In the rows, 128 means zero.
Each row of numbers belongs to one of the nodes below and depends on some of the facts about them. Some rows are named. Which node is each other row?

Facts:
Π: is of sort; Θ: belongs to class; Ξ: points at
veple (Π a) (Θ 559) (Ξ teklis razi ragugos)
susebes (Π a) (Θ 559) (Ξ floplel kegrum klagek skitir stesaton ploplel)
narirem (Π d) (Θ 559)
furer (Π b) (Θ 240)
tulik (Π b) (Θ 38)
topon (Π d) (Θ 240) (Ξ paskun lukin tristestem)
domubril (Π a) (Θ 38)
bremos (Π c) (Θ 144)
dabremin (Π d) (Θ 559)
dritis (Π d) (Θ 144)
zuta (Π b) (Θ 559)
memok (Π a) (Θ 38)
klivaska (Π d) (Θ 144)
doske (Π b) (Θ 559) (Ξ plezan tulik zestatrin)
stukon (Π a) (Θ 559)
tuvel (Π d) (Θ 144)
didre (Π a) (Θ 144) (Ξ plobu reklestem dromu)
klagek (Π c) (Θ 240)
siflo (Π d) (Θ 144)
korom (Π d) (Θ 38)
liplu (Π a) (Θ 559)
gustum (Π b) (Θ 240)
piplekil (Π b) (Θ 559)
sustor (Π b) (Θ 559)
nilur (Π a) (Θ 38) (Ξ steflan dritis kalum brepir tebonur)
gulen (Π a) (Θ 240)
kazus (Π a) (Θ 559)
razi (Π c) (Θ 240)
kliri (Π d) (Θ 38)
skiskos (Π d) (Θ 559)
rabror (Π c) (Θ 240) (Ξ pumem vevu skiskos)
mumo (Π d) (Θ 38)
kliken (Π a) (Θ 559)
flimonok (Π c) (Θ 38)
pletrabron (Π c) (Θ 38) (Ξ klefos dabremin stipe popa flipil)
ludeme (Π c) (Θ 240)
gofa (Π a) (Θ 240)
stenupak (Π c) (Θ 240) (Ξ skezetil)
skesas (Π c) (Θ 144)
brepir (Π a) (Θ 38)
renum (Π d) (Θ 240)
stuni (Π d) (Θ 144)
dribris (Π b) (Θ 240)
laplur (Π a) (Θ 559)
dadram (Π c) (Θ 38)
bapan (Π b) (Θ 144)
plotrar (Π c) (Θ 38)
truklo (Π a) (Θ 144)
pidrok (Π a) (Θ 559) (Ξ dreplo gridri truklo skitir sogus flimonok)
fipom (Π a) (Θ 144)
skezetil (Π b) (Θ 144)
vadri (Π d) (Θ 38)
batrir (Π a) (Θ 559)
popa (Π d) (Θ 38)
gribam (Π b) (Θ 559) (Ξ drokir)
ruzuval (Π c) (Θ 559) (Ξ kazus dabremin)
latruk (Π c) (Θ 144) (Ξ vadri gustum grabo)
lovel (Π b) (Θ 240)
pumem (Π b) (Θ 38)
gridri (Π c) (Θ 38)
tonavil (Π d) (Θ 144)
tazogran (Π d) (Θ 240) (Ξ piplekil renum suve dritis klefos tebonur)
sogus (Π c) (Θ 38)
reklestem (Π a) (Θ 38)
skaskim (Π d) (Θ 240)
togivim (Π d) (Θ 144)
mistal (Π d) (Θ 559)
stotur (Π b) (Θ 38)
regoge (Π b) (Θ 240) (Ξ kleka kalum)
klostul (Π b) (Θ 38)
plezan (Π c) (Θ 38)
skistul (Π a) (Θ 144)
grego (Π c) (Θ 38)
daves (Π a) (Θ 240)
fegru (Π c) (Θ 240) (Ξ klagek drenun klolol druflo)
ragugos (Π a) (Θ 38)
drokir (Π b) (Θ 559)
tano (Π c) (Θ 559) (Ξ narirem fladafol sustor dabremin flimonok tribul)
grodru (Π a) (Θ 144) (Ξ klivaska simomuk putruskem kleka plezan reklestem liplu klefos)
toman (Π c) (Θ 144)
skitron (Π b) (Θ 38) (Ξ paskun steflan femum klolol flite ribras plezan)
trekupes (Π a) (Θ 240)
tebonur (Π a) (Θ 559)
vevu (Π c) (Θ 144)
bruba (Π b) (Θ 240) (Ξ klagek skistul)
femum (Π d) (Θ 559)
miklom (Π c) (Θ 144) (Ξ floplel dragri kliri)
klolol (Π a) (Θ 38)
boru (Π d) (Θ 38)
ribras (Π a) (Θ 38)
refi (Π d) (Θ 144)
steflan (Π a) (Θ 38)
vemol (Π b) (Θ 240) (Ξ komen kloskiklil dragri)
kloskiklil (Π b) (Θ 38)
nasanom (Π c) (Θ 38) (Ξ drobro vuvistuk)
kuristil (Π b) (Θ 38)
skitir (Π a) (Θ 240)
plotrok (Π c) (Θ 559)
zema (Π d) (Θ 144) (Ξ dragri bapan)
simomuk (Π b) (Θ 240)
drenun (Π d) (Θ 559)
lukin (Π d) (Θ 38)
druflo (Π c) (Θ 144)
drobro (Π b) (Θ 559)
dreplo (Π c) (Θ 38)
fladafol (Π c) (Θ 144)
trera (Π b) (Θ 38) (Ξ grupluki daves dreflas batrir)
zestatrin (Π b) (Θ 559)
plobu (Π d) (Θ 240)
vofak (Π a) (Θ 559) (Ξ piplekil grupluki skiskos flubrer stukon)
dema (Π c) (Θ 240) (Ξ dribris ragugos)
stidruk (Π b) (Θ 240) (Ξ boru trekupes domubril)
plesto (Π b) (Θ 144)
tevin (Π a) (Θ 144) (Ξ drobro memok zuta popa)
vena (Π d) (Θ 144) (Ξ klostul)
klozuk (Π d) (Θ 38) (Ξ skaskim putruskem sogus vevu plezan plesto batrir)
kavozul (Π d) (Θ 240) (Ξ skitir)
nula (Π c) (Θ 559) (Ξ komen truka gulen)
todre (Π c) (Θ 144) (Ξ kegrum klagek fladra klefos domubril)
varul (Π b) (Θ 240) (Ξ gofa)
boflim (Π b) (Θ 38) (Ξ razi korom plezan)
stesaton (Π a) (Θ 559)
floplel (Π d) (Θ 38)
flera (Π c) (Θ 144)
skogrus (Π b) (Θ 240) (Ξ bremos kliken)
grupluki (Π d) (Θ 144)
totres (Π b) (Θ 559) (Ξ gustum vuvistuk tonavil tebonur dromu)
klostobam (Π d) (Θ 559) (Ξ dritis kliri plotrar)
truka (Π d) (Θ 240)
grode (Π a) (Θ 240) (Ξ skezetil tumon flimonok)
stipe (Π c) (Θ 240)
suve (Π c) (Θ 144)
komen (Π a) (Θ 559)
kalum (Π d) (Θ 240)
tristestem (Π c) (Θ 38)
tribul (Π d) (Θ 240)
ploplel (Π a) (Θ 38)
flipil (Π d) (Θ 144)
stezolum (Π d) (Θ 240)
kegrum (Π b) (Θ 240)
netor (Π c) (Θ 38) (Ξ paskun toman stevo fipom klefos)
dragri (Π c) (Θ 559)
skibru (Π a) (Θ 559)
rugreklo (Π c) (Θ 240) (Ξ fladafol kuristil laplur)
flidus (Π d) (Θ 38) (Ξ fladra mumo)
pekli (Π c) (Θ 559) (Ξ flera domubril)
kote (Π c) (Θ 144) (Ξ lovel toman dadram flite skesas)
stevo (Π d) (Θ 144)
teklis (Π b) (Θ 38)
vuvistuk (Π a) (Θ 144)
saruk (Π c) (Θ 38)
paskun (Π d) (Θ 240)
dreflas (Π d) (Θ 144)
trapam (Π b) (Θ 559) (Ξ fladafol daves dritis pumem kuristil ribras)
tumon (Π a) (Θ 559)
levor (Π c) (Θ 240) (Ξ putruskem dadram grabo vevu gofa zestatrin)
kleka (Π d) (Θ 144)
flite (Π c) (Θ 559)
buflik (Π a) (Θ 559) (Ξ saruk tuvel razi liplu trekupes klostul)
fladra (Π c) (Θ 559)
ruzita (Π b) (Θ 240) (Ξ fladafol)
flubrer (Π b) (Θ 240)
lale (Π b) (Θ 38) (Ξ truka siflo)
dosam (Π d) (Θ 559) (Ξ tuvel fladra grego)
plaflu (Π a) (Θ 38) (Ξ vadri)
klefos (Π c) (Θ 240)
grabo (Π d) (Θ 38)
putruskem (Π a) (Θ 559)
dromu (Π b) (Θ 144)

Some rows with their names:
fipom: [133  93 160  93 144 137 160 130 110 131 161  99 146 130 109 208 170  67
 142  98 168 129 139 156 101 116 114]
grode: [151  92 159  91 133 123 165 150 121 122 170 102 151 106  87 212 141  72
 140  96 153 123 159 151 103 129 102]
buflik: [133  66 128 118 129  71 158 152  95 106 136  88 181  38  91 191 155 113
 137 109 108 101 173 138 137 115 105]
liplu: [111  78 125 116 136  74 151 141  75 103 130 105 184  61  84 175 160 106
 125 108 113 104 166 156 140  97 100]
daves: [125  96 149  84 144 127 157 132  98 116 159 110 151 118  88 204 163  61
 130  92 160 131 154 163 105 120  97]
boflim: [161  76 149  68 147 112 178 151  86 141 148 122 145  90 137 184 155 123
 137  94 143 150 182 154 123 117 150]
regoge: [157  88 135  87 123 120 146 124  95 129 153 120 132 107 117 210 156  95
 158  82 148 137 162 137 115 137 129]
teklis: [154  88 149  82 153 127 168 152  73 139 145 127 145 100 125 167 152 119
 142  96 150 145 171 163 127 101 153]
kloskiklil: [150 109 153  80 155 143 162 152  70 132 148 105 131  89 118 167 142 115
 132  92 164 154 182 171 126 124 154]
lovel: [147  91 133  85 135 117 144 122  88 128 143 126 125 120 112 198 162  89
 147  78 151 142 157 149 113 131 128]
levor: [154  92 126  77 107 120 150 131 105 135 149  89 143  99 116 225 161  77
 148 113 136 161 159 146 116 130 122]
grego: [154  99 144  81 134 131 168 158  91 144 135  95 155 102 117 175 148 108
 136 127 134 161 164 176 132  82 145]
rugreklo: [156 106 132  77 108 129 153 136 110 132 155  89 135 112 101 218 144  74
 143 114 135 159 164 152 111 128 116]
plotrok: [119 106 107 108 107  87 139 142  77 102 129  84 164  61  84 181 136 106
 130 125 100 137 181 148 145 113 113]
dreflas: [141 100 144  84 125 150 174 115 104 127 150 105 120 149 126 203 151  66
 152 101 149 129 161 164 100 140 102]
femum: [112  90 113 101 120  96 171 124  69 101 122 107 155  69 100 175 143 108
 130 112  95 108 192 158 136 132  88]
truka: [132 123 138 111 118 167 163 123  90 122 140  88 128 121 108 187 141  80
 154  94 152 120 162 174 111 145 110]
klostobam: [123  93 116 111 119 102 174 132  73 105 133  92 152  56 104 188 132 114
 131 111  96 110 202 150 140 150  91]
grabo: [130  97 148  72 143 152 189 138  65 132 147 112 159 110 143 171 150 100
 133 114 129 133 181 182 129 120 125]
togivim: [146 109 145  99 117 164 173 123 113 130 149  93 127 136 131 201 144  79
 158 102 150 119 156 161 104 140 111]

Name these rows:
No name comes twice in this set of rows, the named rows included.
[140  86 150 107 136 128 156 139 105 125 142 105 151 116  98 195 168  80
 154  91 162 114 138 164 112 104 113] | trekupes
[139 123 149 102 121 173 164 120 105 126 143  82 115 137 127 193 144  71
 157  96 165 120 156 171 105 145 114] | siflo
[118  77 128  98 140  80 156 143  83  99 151  93 178  41  87 193 148  98
 120 109 110 115 186 136 134 134  92] | vofak
[147 120 145  90 109 146 142 134 107 133 147  83 128 137 109 206 149  69
 150 115 155 154 142 161 109 113 134] | bremos
[167  95 140  96 127 116 155 137 113 130 143 114 118 109 107 205 149  97
 154  80 155 140 162 145 110 135 132] | bruba
[158  93 148  88 135 143 201 156  94 143 135  95 149  99 140 181 139 117
 143 115 131 123 183 175 128 119 122] | flidus
[124 110 108 111 110  94 136 145  78 102 128  63 153  39  90 189 132 110
 130 120 106 147 188 148 143 131 119] | nula
[155  72 161  86 137 125 160 135 122 135 167  88 149 114 127 228 171  73
 154  98 160 128 144 140 103 126 117] | grodru
[147  84 165  92 132 139 156 136 116 127 172  88 155 116 122 217 165  70
 153  98 165 124 141 144 104 135 116] | didre
[126 110 156 106 141 146 148 140 102 119 153  83 140 100  93 198 156  71
 140  91 176 126 150 165 112 130 115] | gulen
[135  79 114  91 129  66 155 136  77 101 155 120 152  48  92 188 135 117
 125  92 103 134 200 125 129 150 113] | trapam
[161 101 128  97 105 125 146 138 107 134 136  83 141 109 109 211 157  86
 154 113 142 149 152 156 119 114 132] | dema
[154  81 150  65 139 134 204 147  91 138 150 100 152  96 144 194 145 107
 135 113 125 136 194 168 122 134 116] | klozuk
[133 109 145  93 114 162 164 117  91 132 158 103 135 144 136 200 152  74
 158 104 151 121 149 164 110 135 112] | tonavil
[135  72 107  98 132  65 149 134  77 108 138 119 155  52 103 183 148 120
 132  86 103 125 190 129 140 135 118] | doske

The same nodes again, as new rows of numbers:
Some rows with their names:
pletrabron: [112 108 169 121 154 121  95 163 143  98  76  84 111 121 174 117 114 165
 131  98 108 130 137  95 140 154 121 114  92 115 146 129  93  66 119 153]
klefos: [108 112 152 111 147 102  84 170 139  92  82  81  77 132 145 139  96 167
 177 116 124 121 151 127 164 165 111 144 104 133 116 112  84  80 132 105]
mumo: [102 131 158 136 135  82  95 161  99 105  98  96 106  97 179 153 122 169
 131 123 139 105 142 121 128 130 123 141 111 114 135 128  86  76  91 175]
bremos: [109 119 174 144 150 135  96 166 141 106  86  82 120 122 156 131 141 177
 154 118 119 114 142 109 109 153 118 137  84 106 144 112 102  72 123 134]
flimonok: [103  96 158 137 133 126  71 160 136  93  81  77 110 118 187 135 124 177
 154 109 120 113 135  98 125 140 116 124  89 121 138 124  90  67 125 138]
drobro: [178 169 206  93 146 104 123 199 164 132 120  81 113 115 131 154 166 202
 183 120 108 124 171 153  62 111 104 139 132  70 133  92 102 107 125 110]
skezetil: [136 145 188 113 138 101  86 176 145 104  77  75 121  99 170 183 133 185
 167 145 113 104 143 118  82 123 124 129 112  82 146 106  91  76 120 160]
razi: [104 115 154 105 136 105  93 170 135  84  86  78  71 125 151 146  91 163
 170 111 125 114 149 132 158 174 112 150  99 131 129 110  83  73 135 103]
boflim: [125 144 185  86 131  88  99 161 137  90  81  85 117 104 183 180  97 176
 137 133 114 110 138 109 105 143 123 117 114  89 161 123  90  66 125 176]
nilur: [125 122 163 110 160  84  87 125 152 113  82 119 106 100 184 140 118 138
 136 114 114 103 166 104 115 167 115 122 100  89 141 136 101  95 118 182]
skistul: [128 117 169 129 149  99  87 144 150 118  87 110 106  93 175 147 142 150
 162 119 113  86 168 130  83 162 114 147  90  86 143 121 108  96 116 167]
skitron: [126 151 187  82 139  90  98 156 143  90  79  89 119 102 177 179  98 170
 130 139 118 116 138  98 109 140 124 111 115  88 157 124  85  73 126 176]
trapam: [181 181 203  82 139 119 130 189 187 135 118  84  97 102 133 163 167 188
 149 127 103 142 178 139  57 112 102 139 125  66 144  99  87 104 133 110]
suve: [111 123 174 146 157 131  93 161 139 109  89  86 119 133 150 129 142 177
 156 117 120 120 146 103 115 152 119 135  90 103 139 113 107  76 124 137]
ludeme: [109 118 159 105 147 113  96 170 148  88  77  82  71 119 152 139 101 153
 163 119 126 126 148 125 168 169 108 141 100 129 123 113  75  84 134 106]
klozuk: [105 149 154 126 134  93 100 151 120 111  97 100  94  90 175 161 117 163
  97 134 130 124 149 104 127 129 125 142 106 107 144 138  80  67 101 179]
skaskim: [108 147 138 114 133  76  93 163 120 103  97  94  56  97 151 175 102 156
 142 146 142 122 163 135 155 138 117 165 118 126 113 120  64  83 111 129]
klostul: [121 134 183  94 126  80  87 166 119  87  84  83 126 110 180 181 101 183
 161 132 123  96 132 117 102 140 122 118 114  94 153 116  93  71 120 171]
stuni: [115 149 167 149 148 101 106 168 115 118  97  96 105  94 155 152 150 169
 130 138 133 113 154 120 109 129 124 153 106 100 135 118  89  79  94 165]
miklom: [113 127 184 137 155 146 109 166 150 106  79  85 116 110 161 129 147 162
 140 119 123 121 140 104 116 160 114 133  79 103 151 112  95  81 123 137]

Name these rows:
No name comes twice in this set of rows, the named rows included.
[172 140 173 115 144 111 108 163 185 153 126 107  82 100 148 132 185 167
 169 100 105 113 197 157  51 132  92 160 107  72 127 110 108 122 127 109] | laplur
[107 147 154 121 140  78 102 169 112 101  92  98  66  88 154 167 110 145
 156 148 153 114 152 140 166 144 109 157 119 126 108 112  60 104 104 129] | truka
[116 143 148 113 135  84 102 176 127 102  84  94  57  76 162 167 110 143
 137 138 136 122 158 139 162 140 112 158 117 127 117 118  55  88 103 135] | kavozul
[126 121 139 102 147  75  72 137 158 106  83 109  59  96 168 165 104 136
 174 133 120 101 178 133 140 164 104 149 108 108 113 123  82 106 135 128] | daves
[114 114 164 151 150 135  80 165 146 110  85  77 112 124 158 136 145 185
 160 120 114 120 144 104 104 139 119 139  87 107 135 113 102  71 126 129] | fladafol
[153 167 171 130 130 111 135 194 140 144 140  92  84  99 131 139 183 187
 145 115 133 127 179 162  73 110 103 172 118  90 128 103  93 104 101 110] | drenun
[156 178 180 125 141 116 145 189 152 150 136 101  83  94 129 135 188 176
 128 119 129 141 180 151  85 112 100 163 118  85 131 105  85 114 103 111] | klostobam
[109 114 172 126 160 119  97 160 136  97  80  88 118 129 166 116 117 165
 139 102 116 126 136  96 141 158 118 115  95 113 142 126  96  73 121 151] | nasanom
[155 171 175 128 136 113 137 192 141 149 138  96  86  98 132 136 184 185
 140 115 128 131 180 159  77 110 103 169 118  88 128 103  92 106 101 111] | mistal
[120 143 182  93 130  86  85 156 124  90  86  84 123 108 181 187 101 185
 153 144 124 101 136 105 102 135 122 118 113  91 152 119  91  74 128 169] | tulik
[131 157 174  66 141  77  95 170 150  86  75  83  78  98 157 190  82 159
 160 150 123 120 153 128 142 152 114 131 124 102 132 109  67  86 136 131] | varul
[133 157 178  67 150  74 100 172 151  87  73  86  80 102 150 185  83 158
 162 146 120 122 152 127 147 155 115 129 129 102 132 109  69  89 135 138] | regoge
[168 175 194  85 125 105 122 188 165 130 131  83 104 116 130 173 161 207
 171 129 114 121 174 151  48 115 105 150 125  67 144  95 102  98 135 102] | zestatrin
[151 174 168 133 131 109 125 181 141 149 145  96  83 107 130 146 185 192
 145 123 130 134 184 151  74 102 104 172 117  87 123 106  92 105 107 103] | skiskos
[149 132 183 122 133 142 126 195 161 131 128  79  97 130 133 113 176 197
 171  84 116 123 165 156  71 139 100 159  98  96 141  93 110  93 128  83] | fladra

The same nodes again, as new rows of numbers:
Known rows:
furer: [133 165 158 114  83 131 151 102 161 123  93 189 133 104]
ruzita: [134 160 151 110  82 140 157 103 164 128  90 185 147  92]
dreflas: [101  99 117 130 108 124 111 127 124 108 139  55  67  93]
flipil: [100  97 118 131 107 125 109 126 125 107 138  53  66  93]
boru: [117 132 111 143  99 106 101 124 105 142 154  68 102 115]
stuni: [102  99 105 125 103 127 119 134 126 114 138  54  73  84]
flera: [119 113 109 121 108 133 134 136 146  96 150  45  69 128]
kliri: [121 126 112 148 105 116  94 126 101 136 146  70 107 113]
renum: [114 155 143 107 110 119 130  78 137 124 100 200 119 105]
komen: [110  91 150 124 150 162 162 167 144 135 107 118  42 117]
grodru: [108  95 122 108 115 121 140 164 149 123 139  43  97  93]
gulen: [133 145 151 100 126 117 132 137 145 121  87 208 128 131]
skiskos: [ 93  99 141 131 135 167 160 111 134 136 118 111  31  91]
tebonur: [ 99  94 164 119 148 157 173 140 154 140 118 104  47 111]
dosam: [ 93 104 117 119 124 169 180 124 140 151 120 109  43  74]
razi: [130 172 134  97 110 126 154  88 158 112 114 191 121 140]
teklis: [132 149 131 154  71 106 122 144 130 139 155  62 100 127]
tuvel: [101 106 111 128 102 115 117 133 125 112 145  56  58  96]
ruzuval: [113 103 123 113 137 195 188 120 160 129 120  95  65 103]
plaflu: [124 118 124 123 112 116 123 151 129 153 145  53 145 108]

Which node is each row?
No name comes twice in this set of rows, the named rows included.
[124 105  90 115 109 150 140 149 146 100 138  45  93 108] | miklom
[129 184 154 113  73 105 160 108 161 129 110 196 107 121] | dribris
[128 106 131 146  85 135 120 163 140  97 126  56  67 107] | bapan
[ 98  99 161 118 145 151 175 144 154 142 122 106  42 113] | liplu
[131 162 142 100 116 137 146  80 158 105 107 187 131 137] | stipe
[100  94 153 114 144 161 180 147 155 146 118 104  54 102] | skibru
[101  94 143 109 143 165 187 152 157 151 114 101  63  92] | susebes
[111 111 115 111 131 187 195 127 159 133 125  98  54 106] | pekli
[113 152 146 109 112 122 127  76 135 123  99 199 122 103] | tribul
[134 144 135 155  76 113 118 141 127 135 149  60 108 124] | klostul

